Each row has a name. After each piece below comes the name of the row it's from. Each question is about the rows just above it.

[152 127  95 117] -> fiba
[105 104 161 147] -> Miru
[158 117  99 103] -> ris
[101 105 108  85] -> pimu
[158 117  99 168] -> Guvu
[164 165 148 124] -> mugi
[107  88  90 100] -> Kemit
[145 168 154 151] -> Sug
[114 170 163 148] -> nebo
[ 83 163 169 167] -> lifi
[101 105 152 156] -> vedi
[169  90  95  84] -> zel
Where do [105 104 161 147] appear?
Miru
asked: [101 105 108  85]
pimu

[146 135 131 133 103 136 125 131 132 141] : vedi
[130 151 122 115 133 112 122 126 126 118] : lifi
[141 121 120 125 120 124 123  91 129 146] : nebo
[130 151 122 115 133 112 121 130 127 126] : pimu
Where do [141 121 120 125 120 124 123  91 129 146] appear?
nebo
The row with [130 151 122 115 133 112 121 130 127 126] is
pimu
[146 135 131 133 103 136 125 131 132 141] is in which row?
vedi

[148 151 145 139 118 133 138 133 132 110 109 112 154 128 128 108 132 151
 130 130 136 134 116 133 111 135 125 133 156 128 131 122 118 125 134] -> lifi
[160 157 150 138 111 131 148 135 131 112 107 116 150 129 122 115 132 155
 126 135 133 141 123 134 113 144 122 139 165 133 127 123 127 120 137] -> Guvu
[112 125 127 123 140 134 129 131 117 132 125 130 115 124 128 133 120 129
 134 130 125 111 116 118 140 116 134 132 105 122 138 150 120 118 133] -> nebo
[104 117 111 123 148 142 120 126 119 144 136 140  98 132 122 146 115 123
 129 129 123 107 126 113 150 112 129 124  93 116 147 158 133 120 121] -> ris
[130 134 114 136 137 136  95 132 151 128 134 124 144 153 145 115 144 142
 137 122 156 127 136 147 122 139 123 116 139 129 142 117 139 160 125] -> Sug
[119 121 113 136 142 132  94 130 151 130 143 126 148 146 152 115 145 129
 140 120 153 127 134 147 121 131 131 115 129 131 139 114 132 164 125] -> Kemit
[128 128 128 131 144 147 155 122 130 156 152 150 107 132 118 164 116 112
 122 134 115 144 147 115 153 128 132 128 122 129 134 146 146 123 117] -> zel
[106 115 120 118 143 128 124 133 110 141 131 142  97 124 126 147 120 123
 131 131 121 102 124 117 153 116 137 134  90 122 137 157 129 116 134] -> Miru
[127 125 139 136 131 112 115 140 134 119 132 125 158 125 159 112 151 128
 142 124 145 127 123 151 121 134 147 135 132 140 121 110 115 152 148] -> vedi
[132 135 116 134 134 133  96 133 152 126 133 122 145 153 145 113 145 145
 138 124 157 128 136 149 120 142 122 117 143 131 139 115 140 161 127] -> fiba
asked: [130 134 114 136 137 136  95 132 151 128 134 124 144 153 145 115 144 142
 137 122 156 127 136 147 122 139 123 116 139 129 142 117 139 160 125]
Sug
asked: [104 117 111 123 148 142 120 126 119 144 136 140  98 132 122 146 115 123
 129 129 123 107 126 113 150 112 129 124  93 116 147 158 133 120 121]
ris
Which row holds [128 128 128 131 144 147 155 122 130 156 152 150 107 132 118 164 116 112
 122 134 115 144 147 115 153 128 132 128 122 129 134 146 146 123 117]?
zel

[148 127 116 163 138 143 153 138 100  89 155 118 150 141 141 107 137 123
 154 149 103 138 141 118 144  99 145 141 133 128]  Sug
[148 127 116 163 138 143 153 138 100  89 155 118 150 141 141 107 137 123
 154 149 103 138  89 118 144  99 145 141 133 128]  lifi
[167 156 119 118 151 164 161 137 143 152 148 166 111 167 157 150 147 163
 162 154 144 163 113 138 159 140 154 121 152 170]  Guvu
Which row holds [148 127 116 163 138 143 153 138 100  89 155 118 150 141 141 107 137 123
 154 149 103 138 141 118 144  99 145 141 133 128]?
Sug
asked: [148 127 116 163 138 143 153 138 100  89 155 118 150 141 141 107 137 123
 154 149 103 138  89 118 144  99 145 141 133 128]
lifi
asked: [167 156 119 118 151 164 161 137 143 152 148 166 111 167 157 150 147 163
 162 154 144 163 113 138 159 140 154 121 152 170]
Guvu

[103 106 133 163] = ris
[127 118 154 132] = fiba
[ 90 159 114 133] = pimu
[144 148  78 112] = lifi
[ 99 128 158 132] = nebo
[138 128 139 141] = Miru
[164 147 129  79] = zel
[150 141 121 133] = Kemit
[148 136  96 152] = mugi
[134 166 165 129] = Guvu
[113  99 152 123] = Sug
[ 90 159 116 129] = vedi
Where do [150 141 121 133] appear?
Kemit
asked: [ 90 159 114 133]
pimu

[113 140 124 115 129 133 149 143 126 144 145 118 119 142 143 136 126 153
 144 104 107 143 119 143  85 143 123 139 147 121 119 101 129 128 142 142] = Kemit
[121 126 132 121 148 152 142 131 136 123 128 139 134 118 122 144 119 144
 134 129 112 122 122 139  85 142 142 124 144 117 125 144 135 125 129 116] = pimu
[121 126 132 121 148 152 142 131 136 123 128 139 134 118 122 144 119 144
 134 129 112 122 122 139  85 142 142 124 144 117 125 144 135 125 129 135] = lifi
asked: [121 126 132 121 148 152 142 131 136 123 128 139 134 118 122 144 119 144
 134 129 112 122 122 139  85 142 142 124 144 117 125 144 135 125 129 135]
lifi
asked: [113 140 124 115 129 133 149 143 126 144 145 118 119 142 143 136 126 153
 144 104 107 143 119 143  85 143 123 139 147 121 119 101 129 128 142 142]
Kemit
asked: [121 126 132 121 148 152 142 131 136 123 128 139 134 118 122 144 119 144
 134 129 112 122 122 139  85 142 142 124 144 117 125 144 135 125 129 116]
pimu

[130 125 136 163 116 147 148 135]  Sug
[107 141  91 118 165 118 125 114]  zel
[136 127 146 135 103 159 133 150]  Kemit
[138 124 143 151 120 130 144 128]  fiba
[149 103 140 128 120 123 144 160]  mugi
[136 118 126 141 131 136 148 149]  Guvu
[107 141  91 118 165 118 121 120]  vedi
[ 96 153  96 108 156 123 109  97]  nebo
[151 117 166 140  95 136 136 140]  ris
asked: [107 141  91 118 165 118 121 120]
vedi
asked: [130 125 136 163 116 147 148 135]
Sug
asked: [138 124 143 151 120 130 144 128]
fiba
Which row holds [136 127 146 135 103 159 133 150]?
Kemit
asked: [136 118 126 141 131 136 148 149]
Guvu

[ 95 105 125 155  94 124 103] = mugi
[116 153 141 101  87  88  97] = nebo
[164  89 171 155 141 154 153] = Guvu
[116 153 141 101  87 128 165] = ris
[121 128 159 178 173 116  89] = Kemit
[156 100 104 121  99 162 114] = zel
[ 93 102  95 161  92 105 127] = lifi
asked: [164  89 171 155 141 154 153]
Guvu
Which row holds [116 153 141 101  87 128 165]?
ris
asked: [121 128 159 178 173 116  89]
Kemit
[ 93 102  95 161  92 105 127] is in which row?
lifi

[ 99  92 117 123] : ris
[110 121 142 161] : Guvu
[105 127 125 113] : Miru
[146 150  95  90] : Kemit
[145 140  96 158] : mugi
[119  95 147 119] : nebo
[112 154  93 125] : pimu
[161 104 118 118] : zel
[162 114  93 134] : lifi
[161 104 118 118] is in which row?
zel
Which row holds [105 127 125 113]?
Miru
[110 121 142 161] is in which row?
Guvu
The row with [ 99  92 117 123] is
ris
asked: [162 114  93 134]
lifi
Where do [119  95 147 119] appear?
nebo

[132 100 107 106 140  96 126 121 132 124 139 135  86 112] : pimu
[106 128 154 141 129 126 104 158 116 144 135 107 152 127] : zel
[124 102 135 146  89 113 126 121  83 118 115 130 147 126] : mugi
[149 148 119 123 136 142 145 115 135 126 116 146 124 134] : lifi
[137 162 130 138 127 151 136 119 151 113 129 129 149 136] : Sug
[123 112 130 141 102 141 124 134 110 119 111 129 155 137] : Guvu
[155 166 150 138 168 145 159 137 148 142 151 154 133 136] : ris
[133  98 141 121 145 111 135 154 111 170 131 138 118 133] : nebo
[119 140 122 128 144 123 122 113 139 104 147 120 114 117] : Kemit
[129 166 149 136 131 169 125 155 163 151 121 117 174 149] : Miru
[115  95 120 108 142 110 113 139 150 137 143 116 104 107] : fiba
[118 125 116 104 156 111 112 133 147 140 149 114  91 108] : vedi
asked: [115  95 120 108 142 110 113 139 150 137 143 116 104 107]
fiba
[132 100 107 106 140  96 126 121 132 124 139 135  86 112] is in which row?
pimu
Which row holds [149 148 119 123 136 142 145 115 135 126 116 146 124 134]?
lifi

[123 109 132 129 145 100 134 140 130  93 140 154 136 144 109 127 104 167] = pimu
[123 109 132 129 111 100 134 140 130  93 140 154 136 144 109 127 104 167] = vedi
[120 110 119 123 138 109 131 157 127 115 121 140 136 132 108 118 100 159] = nebo
The row with [120 110 119 123 138 109 131 157 127 115 121 140 136 132 108 118 100 159] is
nebo
asked: [123 109 132 129 145 100 134 140 130  93 140 154 136 144 109 127 104 167]
pimu

[138 142 106 134 104 130 156 123] = nebo
[147 124 126 129 122 114 146 128] = vedi
[132 107 150 145 154 133 104 128] = pimu
[156 149 150 163 131 150  97 118] = zel
[147 118 116 160 150 152  95 110] = Kemit
[146 104 127 138 169 137 105 124] = Guvu
asked: [147 124 126 129 122 114 146 128]
vedi
[138 142 106 134 104 130 156 123] is in which row?
nebo
asked: [146 104 127 138 169 137 105 124]
Guvu
Where do [156 149 150 163 131 150  97 118] appear?
zel
asked: [147 118 116 160 150 152  95 110]
Kemit

[128 120 128 120 131 120 134]  lifi
[127 133 122 133 121 124 138]  fiba
[123 144 141 144 112 179  99]  nebo
[125 141 131 141 119 158 117]  ris
[128 135 127 135 131 120 118]  mugi
[119 130 146 130 116 139 118]  pimu
[119 144 141 144 112 179  99]  Sug
Where do [123 144 141 144 112 179  99] appear?
nebo
asked: [125 141 131 141 119 158 117]
ris
Where do [128 120 128 120 131 120 134] appear?
lifi
Which row holds [128 135 127 135 131 120 118]?
mugi
Which row holds [127 133 122 133 121 124 138]?
fiba
asked: [119 130 146 130 116 139 118]
pimu

[147 110 120 137 107 128  90 113 131  96 110  98 125 131 102 130  92 161
 164 123 165 131  91 151 132 126] = zel
[150 113  94  95 101  88 163 140 169 159 146 115 136 131 118 100 124 163
 166 107 157 126  90 127 161 156] = mugi
[140 170 136 130 150 135 122 147 155 139 161 109 136 133  87 131  89 139
 148 108 134 101 151 115 157 123] = fiba
[147 110 120 137 107 128  90 113 131  96 110  98 125 131 102 130  92 161
 164 123 165 127 115 151 160 138] = vedi
[152 115  99 144 109 135  99 113 135 103 103  81 138 145  94 138  97 163
 161  90 160 148 127 127 156 152] = Guvu
[140 170 136 130 150 135 122 147 155 139 114 109 119 133  87 131  89 139
 148 108 134 101 107 115 157 123] = Kemit
[ 98 159 125 140 148 133 161 169 150 170 164 129 149 136 104 106 139 112
  99 100 110 149 160  87 107 145] = pimu
[150 113  94  95 101  88 163 140 169 159 146 115 136 131 118 100 124 163
 166 107 132 126  90 127 161 156] = lifi
[160  81 116 130  86 108 104 104 120  97 113 131 115 108 120 112 100 142
 137 151 127 138  86 156 153 151] = Miru
asked: [140 170 136 130 150 135 122 147 155 139 161 109 136 133  87 131  89 139
 148 108 134 101 151 115 157 123]
fiba
asked: [150 113  94  95 101  88 163 140 169 159 146 115 136 131 118 100 124 163
 166 107 132 126  90 127 161 156]
lifi

[128 122 130  97 151 162 122 156 126] -> pimu
[144 106 122 119 149 144  97 143 140] -> nebo
[148 130 167 119 124 116 124 115 131] -> Sug
[128 122 130  97 151 159 145 147 122] -> vedi
asked: [148 130 167 119 124 116 124 115 131]
Sug
Which row holds [128 122 130  97 151 162 122 156 126]?
pimu

[145 136 130 132 130 166 127 133 116 156 126 126 117  93 138 122 150 106
 152  80 134 127 126 120] = lifi
[133 125 132 133 147 171 119 105 105 148 148 132 136 121  93 119 160 150
 120 148 129 126 109 136] = Sug
[151 141 123 133 152  76 128 127 127 129 121 128 124 117 135 130 168 138
 150 121 134 131 113 130] = Kemit
asked: [133 125 132 133 147 171 119 105 105 148 148 132 136 121  93 119 160 150
 120 148 129 126 109 136]
Sug
Which row holds [151 141 123 133 152  76 128 127 127 129 121 128 124 117 135 130 168 138
 150 121 134 131 113 130]?
Kemit
Which row holds [145 136 130 132 130 166 127 133 116 156 126 126 117  93 138 122 150 106
 152  80 134 127 126 120]?
lifi

[134 125 130 124 110 120 129 119 132 114 126 130 123 128 127 137 131 130
 137 128 119 124 114 119 114 134 127 121 127 134 119 135 129 131 116 131
 131 125 136 129 124 137] : fiba
[123 144 112 121 142 145 128 148 151 163 109 139 126  84 129 117 138 130
 104 123 116 159 143 124 135 156  99 152 147 103 159 112 133 111 117 141
 130 116 119 129 148 120] : Miru
[126 125 129 124 116 133 129 121 137 126 123 135 127 126 128 125 129 133
 135 128 120 128 124 124 118 131 126 129 131 126 134 134 130 129 119 130
 132 124 137 128 127 141] : lifi
[129 129 118 129 130 112 117 124 127 131 130 125 127 125 125 122 121 135
 129 125 121 134 132 124 113 111 125 135 126 124 125 137 131 127 141 129
 140 136 135 133 127 122] : nebo
[131 127 139 124 116 133 143 117 134 114 121 136 139 125 129 117 147 127
 175 156 122 101 123 119 113 146 136 129 146 127 162 132 100 132 111 140
 133 124 144 117 126 142] : Kemit
Where do [126 125 129 124 116 133 129 121 137 126 123 135 127 126 128 125 129 133
 135 128 120 128 124 124 118 131 126 129 131 126 134 134 130 129 119 130
 132 124 137 128 127 141] appear?
lifi
Where do [129 129 118 129 130 112 117 124 127 131 130 125 127 125 125 122 121 135
 129 125 121 134 132 124 113 111 125 135 126 124 125 137 131 127 141 129
 140 136 135 133 127 122] appear?
nebo
asked: [134 125 130 124 110 120 129 119 132 114 126 130 123 128 127 137 131 130
 137 128 119 124 114 119 114 134 127 121 127 134 119 135 129 131 116 131
 131 125 136 129 124 137]
fiba
asked: [123 144 112 121 142 145 128 148 151 163 109 139 126  84 129 117 138 130
 104 123 116 159 143 124 135 156  99 152 147 103 159 112 133 111 117 141
 130 116 119 129 148 120]
Miru
asked: [131 127 139 124 116 133 143 117 134 114 121 136 139 125 129 117 147 127
 175 156 122 101 123 119 113 146 136 129 146 127 162 132 100 132 111 140
 133 124 144 117 126 142]
Kemit

[ 94 101 161 175 141 109  92 164 149 159 117 155] = Guvu
[135  82 160 158  86  81  87 152 127 133  92 171] = mugi
[153 162 174 161 130 157 129 158 146 156 158 135] = vedi
[ 91 129 170 169 144 104  95 147 162 159 108 152] = fiba
[123 174 166 139 164 130  91 109 159 149 128 130] = Kemit
[148 161 162 115 116 129  85  79 120 150 150 162] = lifi
[ 91  91 103 123 163 138 136 143 150 104 113  97] = nebo
[ 91  88 102 110 167 146 147 123 146 109 111  88] = zel
[155  86 151 154  83 103  90 146 106 157 141 171] = Sug
[113  98 102  93 140 159 128  88 113 108 126 110] = pimu
[135  82 160 158  86  81  87 152 127 148  92 171] = Miru
[157  90 151 167 105 160 163 175  96 108 159 142] = ris
asked: [155  86 151 154  83 103  90 146 106 157 141 171]
Sug
Which row holds [135  82 160 158  86  81  87 152 127 148  92 171]?
Miru
asked: [123 174 166 139 164 130  91 109 159 149 128 130]
Kemit

[128 127 118 128 131 127 127 112 144 123 129 127 133 137 127 165 132 127
 130 127 128 127 128 130 129 128 127 132 127 134 140 168 129 127 129 125
 128 127 131 128 127 128 128 127 126 128] : pimu
[127 129 117 128 133 127 127 119 166 112 129 128 127 141 127 158 136 127
 131 128 128 127 128 133 129 126 126 132 127 134 120 136 129 127 130 128
 127 127 130 128 127 129 129 126 130 128] : nebo
[128 127 118 128 131 128 127 112 143 123 129 126 132 137 126 164 131 127
 130 127 128 127 128 130 129 128 127 132 127 133 140 169 129 127 129 125
 128 127 131 128 127 128 128 127 126 127] : Miru
[127 129 118 128 133 128 127 119 165 111 129 129 125 141 127 156 132 127
 131 127 128 128 128 133 129 126 126 131 127 134 113 134 129 127 129 130
 128 127 129 128 127 129 129 126 131 128] : mugi
[127 129 118 128 133 128 127 119 165 111 129 129 125 141 127 156 132 127
 131 127 128 128 128 133 129 126 126 131 127 134 113 134 129 127 129 130
 128 127 129 128 127 129 129 126 131 128] is in which row?
mugi
The row with [127 129 117 128 133 127 127 119 166 112 129 128 127 141 127 158 136 127
 131 128 128 127 128 133 129 126 126 132 127 134 120 136 129 127 130 128
 127 127 130 128 127 129 129 126 130 128] is
nebo
asked: [128 127 118 128 131 127 127 112 144 123 129 127 133 137 127 165 132 127
 130 127 128 127 128 130 129 128 127 132 127 134 140 168 129 127 129 125
 128 127 131 128 127 128 128 127 126 128]
pimu

[135 149 143 117 123 119 124 125 130 124 121 127 142 130 139 115 144 125
 128 127 122 124 127 145 137 126 119 142 145 126 146 132 120 143 120 124
 125] = nebo
[164 126 136 121 116 123 121 115 137 124 161 134 112 115 126 120 118 129
 116 131 118 127 126 120 120 140 127 142 143 119 138 155 120 149 138 127
 125] = Kemit
[164 126 136 121 116 123 121 115 137 132 161 134 112 115 126 120 118 129
 116 131 118 127 126 120 120 140 127 116 143 119 138 155 120 149 138 127
 107] = ris
[135 149 143 117 123 119 124 125 130 124 121 127 126 130 139 115 144 125
 128 127 122 124 127 145 137 126 119 142 145 126 146 132 120 143 120 124
 125] = mugi
[136 121 128 129 145 119 112 137 145 144 133 140 112 115 122 112 116 142
 126 120 108 125 142 118 119 144 146 113 118 142 116 136 130 130 127 145
 134] = vedi
[138 154 140  97  90  88  99  98 102  99 126 104 155 130 144 122 148 102
 123 154 119 127 101 152 138 110  89 147 160  93 163 154  96 159 106 101
 100] = pimu
Where do [136 121 128 129 145 119 112 137 145 144 133 140 112 115 122 112 116 142
 126 120 108 125 142 118 119 144 146 113 118 142 116 136 130 130 127 145
 134] appear?
vedi
Which row holds [135 149 143 117 123 119 124 125 130 124 121 127 126 130 139 115 144 125
 128 127 122 124 127 145 137 126 119 142 145 126 146 132 120 143 120 124
 125]?
mugi
[135 149 143 117 123 119 124 125 130 124 121 127 142 130 139 115 144 125
 128 127 122 124 127 145 137 126 119 142 145 126 146 132 120 143 120 124
 125] is in which row?
nebo
[138 154 140  97  90  88  99  98 102  99 126 104 155 130 144 122 148 102
 123 154 119 127 101 152 138 110  89 147 160  93 163 154  96 159 106 101
 100] is in which row?
pimu

[ 91 143 139 135 145 110 134  93 137 111 139  98 148  94  98  93 132 138
 138 149 126 147 149] -> nebo
[144 129 131 137 138 131 119 146 137 149 139 135 127 134 131 149 125 130
 105  88 149 133  92] -> Miru
[132 137 137 132 123 124 146 121 135 119 143 134 138 116 135 130 139 142
 150 141 111 138 126] -> mugi
[129 136 159 160 139 154  92 123 147 120 144 118 141 151 119 115 156 151
  90  98 142 164 127] -> ris
[136 118 100 103 123 119 142 149 112 150 107 137 111 129 137 145 104 102
 134 127 139  96 120] -> vedi
[105 168 133 134 172 124 135 108 156 131 154 110 164 111 110 113 129 153
 127 123 162 141  97] -> Kemit
asked: [105 168 133 134 172 124 135 108 156 131 154 110 164 111 110 113 129 153
 127 123 162 141  97]
Kemit
asked: [129 136 159 160 139 154  92 123 147 120 144 118 141 151 119 115 156 151
  90  98 142 164 127]
ris
[136 118 100 103 123 119 142 149 112 150 107 137 111 129 137 145 104 102
 134 127 139  96 120] is in which row?
vedi
[132 137 137 132 123 124 146 121 135 119 143 134 138 116 135 130 139 142
 150 141 111 138 126] is in which row?
mugi

[149 104 141 122] -> Guvu
[118 119 152 158] -> nebo
[ 88 179  80  94] -> Sug
[128 151  89  86] -> Miru
[127 114 147 141] -> ris
[108 127 146 152] -> zel
[ 83 156 121 138] -> mugi
[147 120 119 102] -> pimu
[135 142  93  79] -> lifi
[114 158  90  94] -> Kemit
[ 87 168 102 122] -> vedi
[ 90 159 113 132] -> fiba
asked: [114 158  90  94]
Kemit
asked: [ 87 168 102 122]
vedi
Where do [ 83 156 121 138] appear?
mugi
Which row holds [ 88 179  80  94]?
Sug

